Below are the code and all the weights of a small trained network. Each question names an input and a class and asks about switching units off, where a switched-off unit gives its printed mean instead of its output.

import numpy as np


def w(rows, s, z=0):
    codes = np.array(rows[::2]) - 128.0
    scale = np.full(codes.shape[1], s)
    scale[-1] = z or s
    return codes * scale


def norm(h):
    return h / np.sqrt((h * h).mean(-1, keepdims=True) + 1e-5)


def f(y):
    return y / 2 * (1 + np.tanh(0.7978845608 * (y + 0.044715 * y**3)))


def log_softmax(a):
    a = a - a.max(-1, keepdims=True)
    return a - np.log(np.exp(a).sum(-1, keepdims=True))


def net(x, mask):
    res = np.array(x, float).reshape(1, 5) / 4 @ E
    u = 0
    for l in range(4):
        y = f(norm(res) @ A[l][:, :-1].T + A[l][:, -1])
        res = res + np.where(mask[u : u + 6], y, B[l][:, -1]) @ B[l][:, :-1]
        u += 6
    return log_softmax(norm(res)[-1] @ U[:, :-1].T + U[:, -1])


A, B = {}, {}
E = w([
[130,130,131,128],'x0',
[2,70,195,126],'x1',
[167,82,118,250],'x2',
[129,129,131,128],'x3',
[232,28,165,82],'x4',
],0.0045)
A[0] = w([
[24,108,162,162,69],'0.n1',
[89,38,204,112,3],'0.n2',
[121,226,112,167,131],'0.n3',
[146,95,143,253,228],'0.n4',
[113,143,139,205,53],'0.n5',
[172,97,132,107,110],'0.n6',
],0.015,0.0035)
B[0] = w([
[86,60,223,102,223],'0.n1',
[146,241,1,128,195],'0.n2',
[125,184,57,128,229],'0.n3',
[97,23,73,141,254],'0.n4',
[119,142,129,2,167],'0.n5',
[180,113,165,127,165],'0.n6',
],0.018,0.0078)
A[1] = w([
[122,128,125,136,103],'1.n1',
[234,193,252,131,27],'1.n2',
[161,157,116,157,41],'1.n3',
[109,73,193,208,69],'1.n4',
[153,159,114,171,69],'1.n5',
[84,123,113,200,4],'1.n6',
],0.011,0.0015)
B[1] = w([
[125,129,127,124,119],'1.n1',
[96,88,137,6,251],'1.n2',
[101,118,159,98,145],'1.n3',
[192,161,125,115,188],'1.n4',
[120,107,167,79,149],'1.n5',
[131,120,114,76,114],'1.n6',
],0.017,0.0021)
A[2] = w([
[87,37,151,159,72],'2.n1',
[106,190,251,153,28],'2.n2',
[210,60,163,161,6],'2.n3',
[155,202,137,126,144],'2.n4',
[130,198,144,125,150],'2.n5',
[123,205,151,119,190],'2.n6',
],0.017,0.0013)
B[2] = w([
[164,184,180,136,253],'2.n1',
[24,181,93,185,164],'2.n2',
[133,109,196,250,176],'2.n3',
[129,183,166,93,191],'2.n4',
[138,170,156,156,185],'2.n5',
[136,172,158,165,199],'2.n6',
],0.024,0.006)
A[3] = w([
[124,152,126,96,168],'3.n1',
[181,188,129,148,132],'3.n2',
[205,131,112,103,84],'3.n3',
[140,101,203,62,75],'3.n4',
[160,123,148,114,41],'3.n5',
[142,108,4,147,3],'3.n6',
],0.021,0.0023)
B[3] = w([
[164,121,128,151,194],'3.n1',
[189,111,146,63,251],'3.n2',
[62,119,151,145,160],'3.n3',
[87,71,123,65,253],'3.n4',
[97,129,126,143,134],'3.n5',
[140,124,5,178,230],'3.n6',
],0.033,0.0065)
U = w([
[233,213,170,63,202],'0',
[91,43,170,38,205],'1',
[160,106,10,172,172],'2',
[188,68,209,228,27],'3',
[46,201,179,179,5],'4',
],0.014,0.0017)

Each question gives the input, the list of numbers given to net, and the class t.
The units are the neurons (one row each of A and B). Each row of codes is followed by its name. A weight is (code - 128) times the scale printed after its matrix; where a second scale follows, it is the last column's (A, B and U).
mask holds one flag per neuron, layer by layer. A switched-off neuron (its flag False) gives its mean, the last column of its row in B, instead of its output. The means were averaged over made-up inputs and are rounded, as every weight is.
A unit's drop is (log p(t) with every unit on - log p(t) with that unit switched off) / (log p(t) with every unit on - log p(t) with every unit switched off).
The circuit of an input: a set's keep is (log p(t) with only the set's units on - log p(t) with every unit switched off) / (log p(t) with every unit on - log p(t) with every unit switched off). Starting from the 12 units with the biggest drops (on a tie, the unit counted first), units are removed one at a time, each time the one whose removal leaves the highest keep (on an exact tie, the one counted first), for as long as the keep stays at least 0.8.
circuit, biggest first: the units of the circuit, biggest drop first
most important unit: the unit with the biggest drop
top k neurons: the k neurons with the biggest drops, biggest first
top k neurons in layer l: the k neurons of layer l with the biggest drops, biggest first
drop when u is switched off: that unit's drop, to one decimal
input [-8,-4,-4,-8,-7], class 0: most important unit => 0.n4
input [7,7,1,2,4], class 2: top 3 neurons => (0.n2, 2.n1, 3.n6)
input [-4,4,-2,4,-3], class 4: circuit, biggest first => (2.n2, 0.n4, 0.n1)
input [6,1,-6,-3,-8], class 4: circuit, biggest first => (0.n2, 2.n2, 0.n4)
input [2,5,-8,8,4], class 0: top 2 neurons => (0.n4, 0.n2)
input [0,4,6,-5,-1], class 1: top 3 neurons => (0.n1, 2.n1, 0.n5)
input [5,8,7,2,1], class 2: top 3 neurons => (0.n2, 0.n4, 2.n4)
input [-2,-4,0,-8,4], class 1: top 3 neurons => (0.n4, 1.n2, 0.n6)
input [8,5,-3,0,1], class 0: top 2 neurons => (0.n4, 0.n2)
input [-5,-6,-1,7,7], class 1: top 2 neurons => (0.n4, 1.n2)
input [4,4,-3,5,-1], class 4: top 2 neurons => (0.n4, 0.n1)
input [-5,1,7,4,-1], class 1: top 2 neurons => (0.n2, 0.n5)
input [1,-1,-7,-5,-8], class 0: top 2 neurons => (0.n4, 0.n3)
input [-5,-5,2,3,7], class 3: most important unit => 2.n3
input [7,-7,2,-4,1], class 3: circuit, biggest first => (0.n2, 2.n3)
input [1,4,-2,-7,4], class 0: top 2 neurons => (0.n2, 0.n4)
input [0,6,-5,-8,0], class 4: top 3 neurons in layer 0 => (0.n1, 0.n4, 0.n3)
input [2,5,0,-3,-5], class 4: top 3 neurons => (2.n2, 0.n4, 1.n2)
input [-7,2,-1,-4,0], class 4: top 2 neurons in layer 2 => (2.n2, 2.n1)
input [-8,-5,2,-3,8], class 3: most important unit => 2.n3
input [-2,0,6,-6,8], class 3: top 3 neurons => (2.n3, 0.n3, 0.n6)
input [-8,2,4,-4,-8], class 1: top 2 neurons => (0.n1, 0.n2)
input [3,3,-6,2,-7], class 4: drop when 2.n2 is switched off => 0.3
input [7,-3,-3,-8,-1], class 0: drop when 0.n4 is switched off => 3.4
input [1,-5,2,3,7], class 3: drop when 2.n3 is switched off => 0.8
input [6,7,2,0,4], class 2: drop when 0.n2 is switched off => 2.8
input [7,3,4,1,5], class 2: circuit, biggest first => (0.n2)
input [1,3,-1,0,8], class 0: top 2 neurons in layer 0 => (0.n2, 0.n4)
